Here is a tiny trained network, its code and every weight. The questions are about switching its units off for an input and a class, where a switched-off unit gives its printed mean instead of its output.

import numpy as np


def w(rows, s, z=0):
    codes = np.array(rows[::2]) - 128.0
    scale = np.full(codes.shape[1], s)
    scale[-1] = z or s
    return codes * scale


def f(y):
    return y / 2 * (1 + np.tanh(0.7978845608 * (y + 0.044715 * y**3)))


def log_softmax(a):
    a = a - a.max(-1, keepdims=True)
    return a - np.log(np.exp(a).sum(-1, keepdims=True))


def net(x, mask):
    res = np.array(x, float).reshape(1, 6) / 4 @ E
    y = f(res @ A[0][:, :-1].T + A[0][:, -1])
    res = res + np.where(mask, y, B[0][:, -1]) @ B[0][:, :-1]
    return log_softmax(res[-1] @ U[:, :-1].T + U[:, -1])


A, B = {}, {}
E = w([
[133,126,130,122,132,131,123,126],'x0',
[245,176,11,101,214,204,60,255],'x1',
[175,9,191,237,194,98,77,104],'x2',
[128,95,130,97,155,133,113,124],'x3',
[130,108,137,109,142,143,119,130],'x4',
[146,3,64,71,27,162,226,161],'x5',
],0.014)
A[0] = w([
[95,131,73,6,35,146,162,129,254],'neuron 0',
[182,83,45,139,101,150,160,223,116],'neuron 1',
[55,164,227,133,129,140,125,18,201],'neuron 2',
[192,46,94,118,67,135,206,123,169],'neuron 3',
[181,179,86,124,208,133,74,193,230],'neuron 4',
[93,214,118,30,121,135,135,103,241],'neuron 5',
],0.012,0.0062)
B[0] = w([
[107,170,106,81,51,80,221,184,248],'neuron 0',
[181,78,90,101,136,243,137,115,207],'neuron 1',
[164,62,139,81,72,43,104,72,254],'neuron 2',
[105,28,149,171,204,233,254,176,216],'neuron 3',
[157,195,120,180,76,157,80,140,247],'neuron 4',
[92,161,72,21,144,94,62,115,213],'neuron 5',
],0.013,0.027)
U = w([
[61,180,113,30,104,67,94,83,135],'0',
[28,121,118,79,59,102,208,160,115],'1',
[147,83,174,172,152,98,59,61,254],'2',
[83,42,200,195,135,124,200,105,15],'3',
[106,251,41,95,108,137,69,180,104],'4',
[195,169,42,56,105,149,166,203,127],'5',
[202,194,182,238,176,139,66,160,82],'6',
[200,98,63,176,209,173,137,168,3],'7',
],0.015,0.0086)

Each question gives the input, the list of numbers given to net, and the class t.
The units are the neurons (one row each of A and B). Each row of codes is followed by its name. A weight is (code - 128) times the scale printed after its matrix; where a second scale follows, it is the last column's (A, B and U).
mask holds one flag per neuron, in row order. A switched-off neuron (its flag False) gives its mean, the last column of its row in B, instead of its output. The means were averaged over made-up inputs and are rounded, as every weight is.
A unit's drop is (log p(t) with every unit on - log p(t) with that unit switched off) / (log p(t) with every unit on - log p(t) with every unit switched off).
The circuit of an input: a set's keep is (log p(t) with only the set's units on - log p(t) with every unit switched off) / (log p(t) with every unit on - log p(t) with every unit switched off). Starting from all 6 units, units are removed one at a time, each time the one whose removal leaves the highest keep (on an exact tie, the one counted first), for as long as the keep stays at least 0.8.
units of the circuit, in order: the units of the circuit, biggest drop first
k most important neurons: the k neurons with the biggest drops, biggest first
drop when u is switched off: that unit's drop, to one decimal
input [3,5,4,0,-2,-1], class 6: units of the circuit, in order : (neuron 0; neuron 4)
input [7,-8,3,-5,-3,-6], class 2: 2 most important neurons : (neuron 0; neuron 5)
input [7,-1,2,-8,5,8], class 3: units of the circuit, in order : (neuron 3)
input [1,1,5,-8,5,-8], class 6: 2 most important neurons : (neuron 4; neuron 5)
input [7,8,2,3,7,0], class 6: units of the circuit, in order : (neuron 4; neuron 0)
input [7,6,5,7,0,-1], class 6: units of the circuit, in order : (neuron 4; neuron 0)
input [3,0,5,3,7,4], class 3: 3 most important neurons : (neuron 4; neuron 5; neuron 3)
input [-7,0,5,0,4,7], class 3: 3 most important neurons : (neuron 3; neuron 4; neuron 5)
input [4,8,-4,-8,4,0], class 4: 2 most important neurons : (neuron 4; neuron 3)
input [8,-7,-1,-5,8,0], class 0: 2 most important neurons : (neuron 2; neuron 3)
input [0,-8,2,3,-7,-8], class 2: 2 most important neurons : (neuron 0; neuron 5)
input [7,1,4,7,-2,-2], class 6: 2 most important neurons : (neuron 2; neuron 0)
input [2,-7,-5,-3,-7,0], class 0: 3 most important neurons : (neuron 5; neuron 3; neuron 2)
input [4,0,-4,3,-4,6], class 1: units of the circuit, in order : (neuron 0)
input [1,1,-5,0,-4,0], class 4: 3 most important neurons : (neuron 2; neuron 3; neuron 5)
input [-2,6,8,-1,-3,0], class 6: 2 most important neurons : (neuron 4; neuron 3)
input [-4,-7,2,5,2,-4], class 2: drop when neuron 5 is switched off : 0.3
input [-8,-3,2,5,2,7], class 3: drop when neuron 3 is switched off : 1.0
input [0,3,-6,-4,8,-7], class 4: drop when neuron 5 is switched off : 0.0
input [-4,7,2,-7,-5,8], class 7: units of the circuit, in order : (neuron 3)
